Moves between nodes:
q118: *>q782, @>q587, ^>q313, %>q242, &>q473, ~>q895
q210: *>q957, @>q702, ^>q694, %>q897, &>q808, ~>q258
q615: *>q310, @>q313, ^>q68, %>q983, &>q273, ~>q315
q782: *>q312, @>q655, ^>q347, %>q587, &>q34, ~>q47
q485: *>q691, @>q225, ^>q546, %>q247, &>q239, ~>q760
q424: *>q31, @>q37, ^>q776, %>q660, &>q491, ~>q693
q465: *>q289, @>q597, ^>q300, %>q357, &>q19, ~>q245
q897: *>q702, @>q888, ^>q210, %>q760, &>q746, ~>q872
q691: *>q808, @>q746, ^>q561, %>q225, &>q897, ~>q888
q760: *>q888, @>q370, ^>q897, %>q561, &>q694, ~>q957
q266: *>q776, @>q424, ^>q296, %>q408, &>q434, ~>q491
q895: *>q47, @>q194, ^>q34, %>q347, &>q632, ~>q247
q965: *>q296, @>q266, ^>q16, %>q17, &>q565, ~>q434
q194: *>q239, @>q240, ^>q47, %>q312, &>q247, ~>q458
q742: *>q68, @>q615, ^>q37, %>q873, &>q988, ~>q273
q561: *>q370, @>q808, ^>q760, %>q691, &>q210, ~>q702
q225: *>q746, @>q694, ^>q691, %>q458, &>q760, ~>q370
q296: *>q829, @>q776, ^>q472, %>q266, &>q551, ~>q873
q694: *>q872, @>q957, ^>q746, %>q210, &>q370, ~>q357
q315: *>q846, @>q34, ^>q129, %>q473, &>q782, ~>q655
q129: *>q632, @>q846, ^>q587, %>q315, &>q347, ~>q312
q310: *>q895, @>q347, ^>q473, %>q313, &>q129, ~>q846
q655: *>q546, @>q485, ^>q312, %>q632, &>q47, ~>q239
q242: *>q587, @>q129, ^>q118, %>q273, &>q310, ~>q347
q285: *>q434, @>q472, ^>q565, %>q16, &>q408, ~>q660
q597: *>q406, @>q178, ^>q289, %>q516, &>q245, ~>q731
q31: *>q273, @>q657, ^>q988, %>q37, &>q983, ~>q118
q983: *>q313, @>q118, ^>q615, %>q693, &>q657, ~>q473
q370: *>q465, @>q357, ^>q888, %>q808, &>q957, ~>q727
q47: *>q830, @>q239, ^>q74, %>q194, &>q485, ~>q225
q776: *>q988, @>q31, ^>q829, %>q424, &>q873, ~>q983
q34: *>q74, @>q47, ^>q846, %>q895, &>q655, ~>q485
q289: *>q583, @>q406, ^>q945, %>q597, &>q98, ~>q17
q632: *>q485, @>q247, ^>q655, %>q846, &>q194, ~>q240
q102: *>q592, @>q98, ^>q516, %>q19, &>q289, ~>q406
q16: *>q472, @>q296, ^>q285, %>q965, &>q590, ~>q551
q957: *>q19, @>q727, ^>q872, %>q702, &>q357, ~>q516
q300: *>q945, @>q289, ^>q727, %>q465, &>q102, ~>q98
q406: *>q565, @>q285, ^>q583, %>q178, &>q17, ~>q408
q587: *>q655, @>q632, ^>q782, %>q129, &>q895, ~>q194
q473: *>q34, @>q895, ^>q315, %>q310, &>q587, ~>q632
q258: *>q516, @>q102, ^>q357, %>q872, &>q300, ~>q289
q945: *>q731, @>q583, ^>q245, %>q289, &>q592, ~>q965
q657: *>q315, @>q473, ^>q273, %>q68, &>q118, ~>q587
q551: *>q742, @>q873, ^>q660, %>q434, &>q776, ~>q31
q873: *>q615, @>q983, ^>q742, %>q491, &>q31, ~>q657
q746: *>q258, @>q872, ^>q808, %>q694, &>q888, ~>q465
q313: *>q347, @>q782, ^>q310, %>q118, &>q315, ~>q34
q491: *>q983, @>q693, ^>q873, %>q829, &>q37, ~>q68
q872: *>q102, @>q19, ^>q258, %>q957, &>q465, ~>q597
q74: *>q458, @>q830, ^>q247, %>q47, &>q546, ~>q691
q240: *>q760, @>q561, ^>q239, %>q546, &>q458, ~>q210
q37: *>q657, @>q68, ^>q31, %>q742, &>q693, ~>q242
q239: *>q897, @>q760, ^>q830, %>q240, &>q225, ~>q694
q660: *>q37, @>q742, ^>q424, %>q551, &>q829, ~>q988
q458: *>q694, @>q210, ^>q225, %>q830, &>q561, ~>q808
q565: *>q551, @>q434, ^>q590, %>q285, &>q266, ~>q424
q273: *>q129, @>q315, ^>q242, %>q657, &>q313, ~>q782
q592: *>q16, @>q965, ^>q178, %>q98, &>q583, ~>q565
q434: *>q873, @>q491, ^>q551, %>q472, &>q424, ~>q37
q808: *>q357, @>q258, ^>q370, %>q746, &>q702, ~>q300
q988: *>q242, @>q273, ^>q693, %>q31, &>q615, ~>q313
q245: *>q17, @>q731, ^>q98, %>q945, &>q178, ~>q16
q472: *>q491, @>q829, ^>q434, %>q296, &>q660, ~>q742
q19: *>q98, @>q245, ^>q102, %>q727, &>q597, ~>q178
q888: *>q300, @>q465, ^>q702, %>q370, &>q872, ~>q19
q312: *>q240, @>q546, ^>q194, %>q655, &>q74, ~>q830
q731: *>q408, @>q590, ^>q17, %>q583, &>q16, ~>q296
q347: *>q194, @>q312, ^>q895, %>q782, &>q846, ~>q74
q846: *>q247, @>q74, ^>q632, %>q34, &>q312, ~>q546
q98: *>q965, @>q17, ^>q592, %>q245, &>q406, ~>q285
q68: *>q473, @>q310, ^>q657, %>q615, &>q242, ~>q129
q357: *>q597, @>q516, ^>q465, %>q258, &>q727, ~>q945
q590: *>q660, @>q551, ^>q408, %>q565, &>q296, ~>q776
q408: *>q424, @>q660, ^>q266, %>q590, &>q472, ~>q829
q178: *>q285, @>q16, ^>q406, %>q592, &>q731, ~>q590
q702: *>q727, @>q300, ^>q957, %>q888, &>q258, ~>q102
q247: *>q225, @>q458, ^>q485, %>q74, &>q240, ~>q561
q546: *>q561, @>q691, ^>q240, %>q485, &>q830, ~>q897
q17: *>q266, @>q408, ^>q965, %>q731, &>q285, ~>q472
q830: *>q210, @>q897, ^>q458, %>q239, &>q691, ~>q746
q693: *>q118, @>q242, ^>q983, %>q988, &>q68, ~>q310
q829: *>q693, @>q988, ^>q491, %>q776, &>q742, ~>q615
q727: *>q245, @>q945, ^>q19, %>q300, &>q516, ~>q592
q516: *>q178, @>q592, ^>q597, %>q102, &>q945, ~>q583
q583: *>q590, @>q565, ^>q731, %>q406, &>q965, ~>q266

The rows follow the links: the fewer symbols apart two nodes are, the more alike their rows tend to be.

Each row is also shifted at random along 8 hidden directions that mean nothing.

Some nodes, each with a row of numbers:
q516: -68 47 -14 -28 -14 -37 -31 10 -10 6 -18 -16 -3 16 -29 -42 18 -25 27 3 9 -16 -4 -50 13 -26 -45 7 -14 9 -4 7 -39 -27 68 -20 4 -25 -22 21 -4 27
q472: 0 10 -9 8 -2 10 -10 -3 28 14 10 37 26 -70 -16 -20 -44 -52 2 22 1 -11 -5 -16 30 5 43 8 20 2 6 48 61 -30 24 30 -3 -47 7 -58 16 9
q727: 12 14 -26 0 -16 20 -26 16 13 23 -8 -10 22 -2 -19 -33 -14 -9 -42 -36 4 2 -15 -6 -6 -8 -37 -7 -15 22 -10 44 11 -26 49 4 -3 -9 15 0 0 40
q16: 9 -10 -20 4 -3 15 0 -1 11 -21 -30 48 -38 -4 0 -4 -53 -5 -17 16 -6 12 10 -9 42 -19 24 16 8 -45 9 3 45 -24 -46 -11 -23 -22 12 -46 6 -4
q587: 3 -21 12 -16 -7 10 11 -16 -32 27 50 6 53 -78 10 28 19 -15 14 7 11 5 27 45 -28 40 53 -12 12 23 -14 18 5 23 51 8 16 -28 -31 9 12 -36
q242: 66 -36 8 21 -11 -13 33 7 24 -1 31 -74 4 3 0 2 4 13 -5 22 -44 -34 -33 -30 -12 -20 10 10 25 -1 30 33 32 25 8 54 -25 -5 6 -7 -5 -11
q266: 6 49 -16 21 27 -17 -17 -2 58 -13 -13 29 -20 -4 -15 -37 -34 -14 11 36 25 -25 -6 -51 29 -31 -6 20 18 -21 37 -11 21 -12 4 -6 -8 -21 26 -47 -9 31
q285: 25 -29 -14 -1 3 8 9 -5 5 -40 -39 42 -24 -4 7 -12 -47 -3 -12 4 -14 23 13 0 31 6 25 19 1 7 5 29 42 -29 -33 -17 -3 21 19 2 28 -5
q239: 0 -37 -28 -2 0 15 -27 -38 -67 7 -5 -26 37 -40 0 -8 24 33 -37 -20 5 18 32 36 -45 21 3 -11 -1 54 -35 0 -4 5 32 -28 21 15 6 57 10 -15
q347: -27 -20 41 31 22 30 3 -29 20 7 12 36 39 -38 17 36 0 -19 28 3 17 1 -1 50 -18 63 53 -38 2 44 -26 10 5 10 -27 40 31 45 22 3 11 -13
q47: -54 -35 16 49 31 31 -6 -41 -28 3 -30 32 -6 -1 26 45 -21 25 6 17 -22 -2 11 15 2 31 42 -37 22 26 -35 2 25 0 -104 25 3 16 57 -10 -5 -2
q565: 51 16 -27 -27 11 -1 10 18 8 -10 -9 30 -4 -15 7 -29 -37 12 -31 9 17 19 27 -11 4 1 -3 34 7 14 25 12 33 -9 31 -47 2 -2 -3 17 23 19
q691: -54 1 21 35 -9 42 -22 -10 49 32 2 7 48 -4 -12 3 -5 -29 12 -31 20 -15 -35 20 -21 37 -7 -59 -21 56 -33 75 -18 -9 42 56 20 28 35 12 -10 28
q897: -54 81 18 10 29 -24 -24 15 2 31 0 4 -4 59 -10 3 45 -6 34 -30 31 -21 -9 -23 -4 -8 -68 -24 -13 -2 -1 -43 -76 11 -7 -7 14 -15 6 -9 -39 39
q694: -39 -37 -21 9 -14 35 -32 -43 -37 -23 -23 42 -21 -12 -5 19 8 9 -14 -35 30 36 28 69 -1 -2 14 -22 -28 -56 -43 -44 -33 -4 -34 -36 3 -1 -7 -14 -12 -56
q888: 2 47 -15 -1 -18 58 -1 41 75 55 26 -13 6 22 -1 -3 -33 41 -84 -7 56 5 -24 24 -48 -26 -52 -21 -26 -44 3 -17 3 24 47 -5 -12 12 11 -21 -41 71
q37: 21 -9 30 -5 -17 4 44 25 60 -6 29 -16 -10 3 10 16 -22 -2 11 46 -8 -11 -29 -5 -1 -4 28 10 3 -31 29 -2 24 20 -1 36 -10 26 -15 -13 3 -4
q873: 18 10 52 -2 -3 -31 33 30 36 -12 14 -41 -10 31 -3 3 12 -19 28 29 -39 -19 -51 -25 18 -8 9 22 2 -3 24 -33 13 2 -51 50 0 54 -15 -19 9 6
q312: 14 9 21 25 15 16 33 28 8 46 36 9 -6 46 29 61 2 11 20 -21 -11 -28 -5 -11 -5 6 -17 -37 24 -28 14 43 -17 40 -26 35 -29 -73 13 -30 -39 10
q424: -21 21 27 -3 -3 -12 0 5 34 8 19 7 29 -49 -18 -11 -16 -58 33 36 -8 -16 -23 -14 24 10 44 9 9 13 6 12 36 -22 11 44 11 1 -10 -39 20 5
q434: 92 45 8 21 36 -34 3 21 56 -22 -1 7 6 28 -14 -39 12 -34 25 -39 7 -13 -24 -30 25 5 -33 22 1 38 45 15 -4 -9 3 16 10 20 23 -11 6 23
q615: 49 -40 15 -13 -13 -14 52 26 -26 10 27 -31 0 2 22 28 -7 1 9 19 -66 -13 -4 -29 8 5 27 14 31 10 20 55 43 11 -14 34 -25 -38 -14 5 15 -15
q632: -46 -8 30 3 2 27 30 6 24 24 27 14 15 1 31 48 -10 13 23 26 19 -11 3 16 -32 32 23 -34 5 8 -1 33 -14 34 20 19 2 -2 3 24 -12 2
q561: -60 3 3 -18 -27 5 -24 -5 -19 26 12 -46 36 -17 -14 -7 30 1 -12 0 7 0 -9 17 -39 6 -15 -20 -22 32 -34 -8 -26 -1 57 4 20 31 -19 39 0 13
q742: 52 14 29 -14 1 0 43 36 26 20 46 12 8 -8 14 27 -9 -23 10 6 -9 -5 -10 4 11 6 23 12 12 -25 29 3 26 17 -11 26 -8 -21 -25 -40 2 -5

From each start, follow one symbol. Which node do you reach?
Answers are names.
new walk
-12 -24 -5 20 -26 16 -15 -10 -21 34 16 -20 26 -1 -16 15 27 -25 6 -53 -17 -14 -16 9 -3 -1 -14 -38 -7 -4 -27 58 -27 -2 29 42 -13 -56 -1 -17 -22 -22
*	q746
new walk
11 25 29 7 42 -26 0 -14 -17 11 26 -12 49 -31 7 -1 39 -6 32 9 6 -14 13 4 -26 43 16 -1 18 78 3 -22 -7 17 8 9 39 32 7 30 12 9
@	q34
new walk
-16 -2 8 -9 -17 27 -5 20 -1 10 -19 -25 -6 47 4 5 6 29 -42 -27 -4 20 -19 24 -23 4 -35 -16 -33 13 -25 -16 -19 -6 -25 -1 7 63 9 32 -7 27
%	q808
new walk
-9 -5 -2 48 28 16 -11 -24 21 -4 -17 -32 -3 31 6 -1 2 54 -19 10 5 -19 -15 -6 -35 0 -24 -24 8 33 -9 -9 -7 21 -26 14 2 50 56 24 -23 30
&	q239
new walk
-65 -24 17 41 -33 37 -8 -1 56 -7 -27 -11 -38 70 -12 22 -12 -1 7 -17 -7 -12 -56 4 12 -26 -24 -47 -33 -54 -24 17 -34 -6 -46 49 -21 26 28 -29 -35 2
%	q746
new walk
11 1 0 5 10 0 31 16 -6 17 26 -12 -21 48 27 42 16 46 9 0 6 -16 14 -12 -24 -15 -27 -15 17 -34 21 6 -36 52 9 -13 -27 -49 -3 12 -36 -3
~	q458
new walk
-7 6 5 21 2 9 -10 -28 39 15 46 -29 31 -65 -10 -2 12 10 -14 53 39 -15 -5 30 -41 -7 35 -2 8 -22 3 -66 12 38 31 18 14 23 -7 -29 -17 -7
%	q315
new walk
24 -24 -27 -4 -41 34 23 22 80 -20 -1 31 -44 10 -3 -3 -71 -3 -22 14 19 5 -11 -4 20 -40 6 7 -12 -88 31 53 24 0 38 -3 -41 -35 -5 -33 -9 -10
*	q296
new walk
57 -5 -35 -2 -7 -5 -5 -1 7 -17 -6 1 -19 -27 -14 -32 -27 1 -33 15 -6 6 9 -17 23 -37 8 37 12 -42 23 -13 43 -14 -1 -18 -22 -27 -3 -39 6 -8
~	q829
new walk
85 37 24 -7 37 20 44 40 26 31 45 53 28 -22 34 27 -25 -6 -13 -10 20 12 17 25 -5 43 20 8 20 21 32 7 37 24 -13 0 8 -9 0 -24 12 27
~	q118
new walk
48 -8 22 -1 4 9 31 8 27 2 41 -15 16 10 20 27 32 17 7 -19 28 4 0 44 -41 22 -5 -12 -11 6 12 -11 -36 47 31 2 10 31 -11 35 -9 -16
%	q347
new walk
-8 23 -20 10 4 -2 -32 -2 29 -18 -35 9 -3 28 -22 -44 -3 -8 -3 -35 25 -1 -11 -16 2 -4 -51 -5 -27 35 1 30 -29 -26 44 -17 10 24 27 29 -1 31
^	q102
new walk
-45 13 22 22 8 1 17 5 21 22 19 -22 -26 36 16 40 5 34 14 44 2 -31 -15 -17 -17 -20 -6 -18 17 -50 8 -41 -21 41 -38 22 -19 -10 6 -25 -43 9
&	q47
new walk
-18 -41 -18 -19 -15 -22 -15 -33 -17 -50 -33 -5 -1 -56 -16 -40 -24 -13 4 52 -19 11 11 -14 17 -2 49 34 6 27 -4 3 43 -37 16 -16 13 37 -10 29 47 -24
%	q266
new walk
-106 -2 17 5 -24 45 -33 -14 -23 40 -12 3 24 -29 -4 18 -17 -3 -33 17 -7 13 -14 35 -9 16 25 -33 -15 6 -64 -36 24 -27 -54 27 12 35 6 -30 -1 23
%	q694
new walk
-67 -11 -9 26 11 -1 -44 -50 -19 -14 -27 -1 8 -10 -12 -9 24 9 17 -5 24 -5 10 13 -17 10 -6 -27 -10 31 -31 -9 -40 -6 16 -14 23 22 24 33 -9 -11
&	q561
new walk
14 -12 17 13 9 -5 32 8 4 8 14 1 -15 -6 19 30 -25 2 11 40 -34 -21 -4 -24 21 -10 35 8 35 -29 17 6 44 11 -52 34 -25 -37 3 -47 -5 -6
%	q693
